Here is a tiny trained network, its code and every weight. The questions are about switching its units off for an input and a target symbol, where a switched-off unit gives its printed mean instead of its output.

import numpy as np


def w(rows, s, z=0):
    codes = np.array(rows[::2]) - 128.0
    scale = np.full(codes.shape[1], s)
    scale[-1] = z or s
    return codes * scale


def f(y):
    return np.maximum(y, 0)


def softmax(a):
    e = np.exp(a - a.max(-1, keepdims=True))
    return e / e.sum(-1, keepdims=True)


def log_softmax(a):
    a = a - a.max(-1, keepdims=True)
    return a - np.log(np.exp(a).sum(-1, keepdims=True))


def net(x, mask):
    ids = ['αβγεζηθλμξπστφψω'.index(c) for c in x.split()]
    T = len(ids)
    res = E[ids] + P[:T]
    u = 0
    for l in range(2):
        q, k, v = (res @ M[l].T for M in (Q, K, V))
        z = softmax(np.where(np.tri(T) > 0, q @ k.T / 4**0.5, -1e9)) @ v
        res = res + np.where(mask[u], z, O[l][:, -1]) @ O[l][:, :-1]
        u += 1
        y = f(res @ A[l][:, :-1].T + A[l][:, -1])
        res = res + np.where(mask[u : u + 12], y, B[l][:, -1]) @ B[l][:, :-1]
        u += 12
    return log_softmax(res[-1] @ U[:, :-1].T + U[:, -1])


Q, K, V, O, A, B = {}, {}, {}, {}, {}, {}
E = w([
[119,139,94,97,105,139,127],'α',
[112,150,92,93,96,133,124],'β',
[117,131,99,91,88,151,131],'γ',
[117,177,68,66,119,74,97],'ε',
[118,148,131,97,138,135,145],'ζ',
[111,173,173,51,141,168,125],'η',
[119,150,141,105,139,133,149],'θ',
[105,130,94,157,94,100,172],'λ',
[111,164,177,91,107,184,165],'μ',
[128,128,131,119,139,108,165],'ξ',
[131,136,250,60,162,205,156],'π',
[160,110,175,45,160,109,134],'σ',
[91,153,146,180,146,164,193],'τ',
[158,148,206,189,202,112,203],'φ',
[208,69,99,111,248,92,177],'ψ',
[184,9,100,207,170,31,193],'ω',
],0.017)
P = w([
[201,131,71,208,139,184,2],'0',
[234,202,160,152,86,104,71],'1',
[90,120,179,167,131,129,20],'2',
[201,229,151,118,111,99,108],'3',
[64,129,167,146,152,142,65],'4',
[180,227,128,87,126,105,144],'5',
[46,116,159,125,147,147,104],'6',
[159,213,116,63,125,108,175],'7',
[32,98,161,110,139,150,141],'8',
[141,197,115,36,119,110,204],'9',
[19,86,140,101,160,128,170],'10',
[139,225,76,20,149,99,226],'11',
],0.011)
Q[0] = w([
[167,145,120,208,128,110,104],'L0H1',
[164,247,77,10,124,66,188],'L0H1',
[222,216,136,105,144,116,250],'L0H1',
[186,255,134,106,159,136,158],'L0H1',
],0.0087)
K[0] = w([
[190,99,152,145,121,116,86],'L0H1',
[67,122,111,54,126,88,234],'L0H1',
[135,87,151,106,177,115,244],'L0H1',
[78,116,106,107,160,142,254],'L0H1',
],0.0076)
V[0] = w([
[150,95,195,102,175,106,110],'L0H1',
[105,150,210,208,152,92,218],'L0H1',
[205,137,147,115,63,80,56],'L0H1',
[79,139,135,28,1,140,84],'L0H1',
],0.0064)
O[0] = w([
[182,31,120,53,160,162,118,170],'L0H1',
[230,155,247,107,41,68,119,134],'L0H1',
[155,90,46,100,138,89,114,248],'L0H1',
[185,252,3,62,205,125,161,91],'L0H1',
],0.0055,0.0019)
A[0] = w([
[194,89,73,116,196,92,101,152],'L0N1',
[148,128,181,146,192,120,133,162],'L0N2',
[110,92,140,72,151,56,106,183],'L0N3',
[111,219,86,67,72,164,50,208],'L0N4',
[134,116,142,219,114,152,209,173],'L0N5',
[56,80,171,97,49,98,48,254],'L0N6',
[253,187,162,87,67,92,176,131],'L0N7',
[55,135,74,73,50,148,119,172],'L0N8',
[153,167,155,97,82,19,138,185],'L0N9',
[11,168,167,92,74,43,72,194],'L0N10',
[172,201,99,91,64,83,131,145],'L0N11',
[193,221,80,112,131,95,183,58],'L0N12',
],0.0072,0.0025)
B[0] = w([
[181,61,160,77,85,112,127,177],'L0N1',
[197,49,154,107,158,170,97,173],'L0N2',
[42,66,155,42,133,83,147,179],'L0N3',
[141,121,87,40,181,44,60,254],'L0N4',
[189,126,108,154,69,51,175,166],'L0N5',
[75,156,52,72,253,165,63,162],'L0N6',
[170,114,113,33,63,215,117,229],'L0N7',
[152,190,159,190,183,87,110,202],'L0N8',
[180,117,105,57,45,144,143,214],'L0N9',
[80,238,195,96,89,21,148,200],'L0N10',
[235,182,65,95,96,159,104,216],'L0N11',
[231,167,41,135,175,175,141,211],'L0N12',
],0.0057,0.0098)
Q[1] = w([
[214,174,132,62,74,224,237],'L1H1',
[253,163,51,24,161,243,242],'L1H1',
[151,78,152,91,7,129,70],'L1H1',
[125,86,158,79,65,135,75],'L1H1',
],0.0061)
K[1] = w([
[115,127,174,95,168,77,255],'L1H1',
[84,144,119,72,103,148,235],'L1H1',
[135,20,162,144,131,189,227],'L1H1',
[139,16,159,201,152,94,206],'L1H1',
],0.008)
V[1] = w([
[162,99,107,114,136,6,121],'L1H1',
[107,92,91,139,68,89,168],'L1H1',
[104,170,91,120,102,119,111],'L1H1',
[136,186,130,188,93,117,131],'L1H1',
],0.014)
O[1] = w([
[2,60,60,133,57,54,165,249],'L1H1',
[102,188,163,136,32,218,138,88],'L1H1',
[160,203,45,236,123,189,111,137],'L1H1',
[127,214,124,118,101,187,17,71],'L1H1',
],0.0079,0.021)
A[1] = w([
[53,73,112,163,143,57,164,24],'L1N1',
[151,153,80,128,135,125,191,61],'L1N2',
[206,169,95,50,100,119,110,152],'L1N3',
[158,203,181,159,70,155,100,124],'L1N4',
[76,222,126,202,184,126,44,192],'L1N5',
[200,195,241,12,113,104,134,129],'L1N6',
[152,29,101,254,135,145,111,246],'L1N7',
[104,39,203,151,182,111,160,255],'L1N8',
[183,112,60,150,111,81,151,61],'L1N9',
[210,90,175,210,39,170,143,155],'L1N10',
[7,148,179,143,90,167,144,247],'L1N11',
[66,69,148,109,88,139,191,82],'L1N12',
],0.0077,0.0038)
B[1] = w([
[233,161,159,148,130,141,121,250],'L1N1',
[116,110,133,103,152,167,186,177],'L1N2',
[99,83,146,167,131,180,71,215],'L1N3',
[99,149,191,234,185,46,106,134],'L1N4',
[99,110,215,128,124,105,178,153],'L1N5',
[141,113,127,214,92,64,119,226],'L1N6',
[62,127,183,85,171,158,74,160],'L1N7',
[86,188,2,127,115,138,155,200],'L1N8',
[132,116,185,80,116,139,142,212],'L1N9',
[76,107,121,49,204,150,54,145],'L1N10',
[141,95,145,83,194,132,121,153],'L1N11',
[119,199,172,139,148,146,82,203],'L1N12',
],0.0082,0.026)
U = w([
[81,117,122,99,255,99,87,206],'α',
[125,176,114,172,139,55,195,178],'β',
[122,63,149,175,73,99,147,134],'γ',
[133,129,115,133,123,128,126,73],'ε',
[168,139,116,123,123,138,123,118],'ζ',
[149,133,117,116,123,141,124,113],'η',
[120,203,91,154,71,155,99,167],'θ',
[76,100,44,143,71,152,153,105],'λ',
[136,131,117,140,121,117,136,44],'μ',
[115,157,154,76,86,140,128,79],'ξ',
[163,132,117,144,85,156,138,199],'π',
[174,178,131,183,122,104,108,69],'σ',
[198,100,138,170,173,94,155,3],'τ',
[141,42,149,117,134,132,211,68],'φ',
[140,134,115,135,129,122,129,63],'ψ',
[224,182,121,143,145,145,105,123],'ω',
],0.0086,0.0065)

Each question gives the input, a string of symbols that net reads in full, and the target symbol t.
The units are the heads (4 rows each of Q, K, V and O) and the neurons (one row each of A and B). Each row of codes is followed by its name. A weight is (code - 128) times the scale printed after its matrix; where a second scale follows, it is the last column's (O, A, B and U).
mask holds one flag per unit, layer by layer, with each layer's heads first. A switched-off unit (its flag False) gives its mean, the last column of its rows in O or B, instead of its output. The means were averaged over made-up inputs and are rounded, as every weight is.
A unit's drop is (log p(t) with every unit on - log p(t) with that unit switched off) / (log p(t) with every unit on - log p(t) with every unit switched off).
The circuit of an input: a set's keep is (log p(t) with only the set's units on - log p(t) with every unit switched off) / (log p(t) with every unit on - log p(t) with every unit switched off). Starting from the 12 units with the biggest drops (on a tie, the unit counted first), units are removed one at a time, each time the one whose removal leaves the highest keep (on an exact tie, the one counted first), for as long as the keep stays at least 0.8.
circuit, biggest first: the units of the circuit, biggest drop first
unit that matters most: the unit with the biggest drop
k most important neurons: the k neurons with the biggest drops, biggest first
k most important neurons of layer l: the k neurons of layer l with the biggest drops, biggest first
input φ μ ε ζ, target ω: circuit, biggest first	(L1H1)
input σ ε φ ε μ σ μ φ ε ε ε φ, target γ: circuit, biggest first	(L0H1 L1N6 L1H1)
input ε ε λ, target α: circuit, biggest first	(L1N6 L0H1)
input γ ε α, target α: 3 most important neurons	(L1N7 L1N6 L0N11)
input σ β ε β, target λ: circuit, biggest first	(L1N1 L1H1 L1N12)
input φ ε θ, target α: 2 most important neurons of layer 0	(L0N5 L0N6)
input γ φ φ ξ ψ ε μ, target α: 3 most important neurons	(L1N6 L1N11 L0N6)
input ε β μ β λ ε τ β ω ε, target ξ: 2 most important neurons	(L1N12 L0N3)
input σ μ β η ε ω λ, target α: 2 most important neurons	(L1N7 L1N6)
input ω β σ μ, target φ: 2 most important neurons	(L0N3 L0N11)
input ω φ β φ η σ ψ φ ε ξ μ π, target τ: circuit, biggest first	(L1H1 L1N6)
input ε η ε ψ μ φ α φ α ε μ σ, target φ: 4 most important neurons of layer 0	(L0N3 L0N8 L0N2 L0N9)
input ε ε σ φ β, target α: 2 most important neurons of layer 0	(L0N11 L0N9)
input μ λ ξ ε α ε ε φ τ τ, target γ: 3 most important neurons of layer 1	(L1N1 L1N6 L1N12)
input μ β γ λ ε τ η μ γ ε, target ω: 3 most important neurons of layer 0	(L0N11 L0N12 L0N7)
input φ λ φ φ β, target α: unit that matters most	L0N6
input ε φ α ψ ψ ε φ π ε σ σ, target β: 2 most important neurons	(L1N8 L1N3)
input λ η ε ε μ λ β ε, target θ: 2 most important neurons	(L1N1 L0N9)
input λ λ ξ ε β ε φ μ ε β, target ω: circuit, biggest first	(L1H1 L0H1)
input β μ π φ ε ε φ β β ε, target λ: unit that matters most	L0H1
input ε η φ, target α: 4 most important neurons	(L1N7 L0N7 L1N6 L0N9)
input ε σ σ ε η ξ ε β η, target β: 4 most important neurons of layer 1	(L1N3 L1N1 L1N10 L1N7)
input ε β β η η φ ε ζ, target γ: 3 most important neurons	(L1N6 L1N1 L0N4)
input φ ε ψ λ ε φ ψ, target β: 3 most important neurons of layer 1	(L1N8 L1N3 L1N1)
input μ ε ψ β σ η ε π ε η μ, target β: 2 most important neurons of layer 1	(L1N3 L1N10)
